Below are the code and all the weights of a small trained network. Each question names an input and a class and asks about switching units off, where a switched-off unit gives its printed mean instead of its output.

import numpy as np


def w(rows, s, z=0):
    codes = np.array(rows[::2]) - 128.0
    scale = np.full(codes.shape[1], s)
    scale[-1] = z or s
    return codes * scale


def f(y):
    return np.maximum(y, 0)


def log_softmax(a):
    a = a - a.max(-1, keepdims=True)
    return a - np.log(np.exp(a).sum(-1, keepdims=True))


def net(x, mask):
    res = np.array(x, float).reshape(1, 6) / 4 @ E
    y = f(res @ A[0][:, :-1].T + A[0][:, -1])
    res = res + np.where(mask, y, B[0][:, -1]) @ B[0][:, :-1]
    return log_softmax(res[-1] @ U[:, :-1].T + U[:, -1])


A, B = {}, {}
E = w([
[214,219,106],'x0',
[19,230,2],'x1',
[215,219,107],'x2',
[126,126,129],'x3',
[127,128,128],'x4',
[130,128,124],'x5',
],0.0082)
A[0] = w([
[144,35,164,254],'n1',
[95,223,123,210],'n2',
[132,65,202,55],'n3',
[96,179,57,65],'n4',
[2,97,101,139],'n5',
[86,182,21,78],'n6',
[53,131,125,91],'n7',
[247,153,92,108],'n8',
[55,128,195,31],'n9',
[211,124,161,104],'n10',
[87,192,123,176],'n11',
[226,141,197,97],'n12',
[38,119,95,72],'n13',
[159,26,159,40],'n14',
],0.0095,0.0084)
B[0] = w([
[213,172,180,249],'n1',
[172,38,117,201],'n2',
[177,66,96,173],'n3',
[238,169,160,163],'n4',
[104,108,70,212],'n5',
[187,134,142,185],'n6',
[72,133,111,157],'n7',
[64,203,159,172],'n8',
[101,122,91,142],'n9',
[42,174,128,165],'n10',
[128,65,97,181],'n11',
[2,195,109,178],'n12',
[34,148,100,167],'n13',
[174,59,58,174],'n14',
],0.0095,0.013)
U = w([
[163,12,94,183],'0',
[210,161,192,172],'1',
[2,137,97,2],'2',
],0.0095,0.0038)

Each question gives the input, the list of numbers given to net, and the class t.
The units are the neurons (one row each of A and B). Each row of codes is followed by its name. A weight is (code - 128) times the scale printed after its matrix; where a second scale follows, it is the last column's (A, B and U).
mask holds one flag per neuron, in row order. A switched-off neuron (its flag False) gives its mean, the last column of its row in B, instead of its output. The means were averaged over made-up inputs and are rounded, as every weight is.
A unit's drop is (log p(t) with every unit on - log p(t) with that unit switched off) / (log p(t) with every unit on - log p(t) with every unit switched off).
The circuit of an input: a set's keep is (log p(t) with only the set's units on - log p(t) with every unit switched off) / (log p(t) with every unit on - log p(t) with every unit switched off). Starting from the 12 units with the biggest drops (on a tie, the unit counted first), units are removed one at a time, each time the one whose removal leaves the highest keep (on an exact tie, the one counted first), for as long as the keep stays at least 0.8.
units of the circuit, in order: the units of the circuit, biggest drop first
k most important neurons: the k neurons with the biggest drops, biggest first
drop when u is switched off: that unit's drop, to one decimal
input [-6,-5,2,4,-8,2], class 1: units of the circuit, in order => (n1)
input [-7,5,5,5,-2,3], class 0: units of the circuit, in order => (n12 n2)
input [3,7,-7,0,-5,6], class 0: 2 most important neurons => (n2 n12)
input [1,-7,-6,-5,5,-5], class 1: 4 most important neurons => (n1 n2 n5 n11)
input [6,-1,3,-7,-6,-2], class 2: 2 most important neurons => (n1 n12)
input [7,8,1,8,-6,6], class 1: 2 most important neurons => (n4 n6)
input [4,-1,-5,1,7,5], class 1: units of the circuit, in order => (n5 n14)
input [-4,7,1,-2,-7,6], class 0: 2 most important neurons => (n2 n12)
input [1,-6,7,-2,-2,7], class 2: units of the circuit, in order => (n12 n10)
input [2,-4,-8,0,-8,7], class 1: 4 most important neurons => (n1 n2 n11 n5)
input [-7,0,2,-2,3,8], class 1: units of the circuit, in order => (n2 n14 n12)
input [5,5,0,-5,0,-7], class 0: 2 most important neurons => (n1 n2)
input [-8,7,2,4,-7,-7], class 0: 4 most important neurons => (n12 n2 n6 n4)
input [-1,6,6,-5,-5,-8], class 0: units of the circuit, in order => (n2)
input [4,4,-4,1,5,-2], class 0: drop when n2 is switched off => 0.2
input [6,-4,1,-6,-3,1], class 2: drop when n12 is switched off => 0.4
input [3,-1,-5,7,-3,-6], class 1: drop when n9 is switched off => 0.0
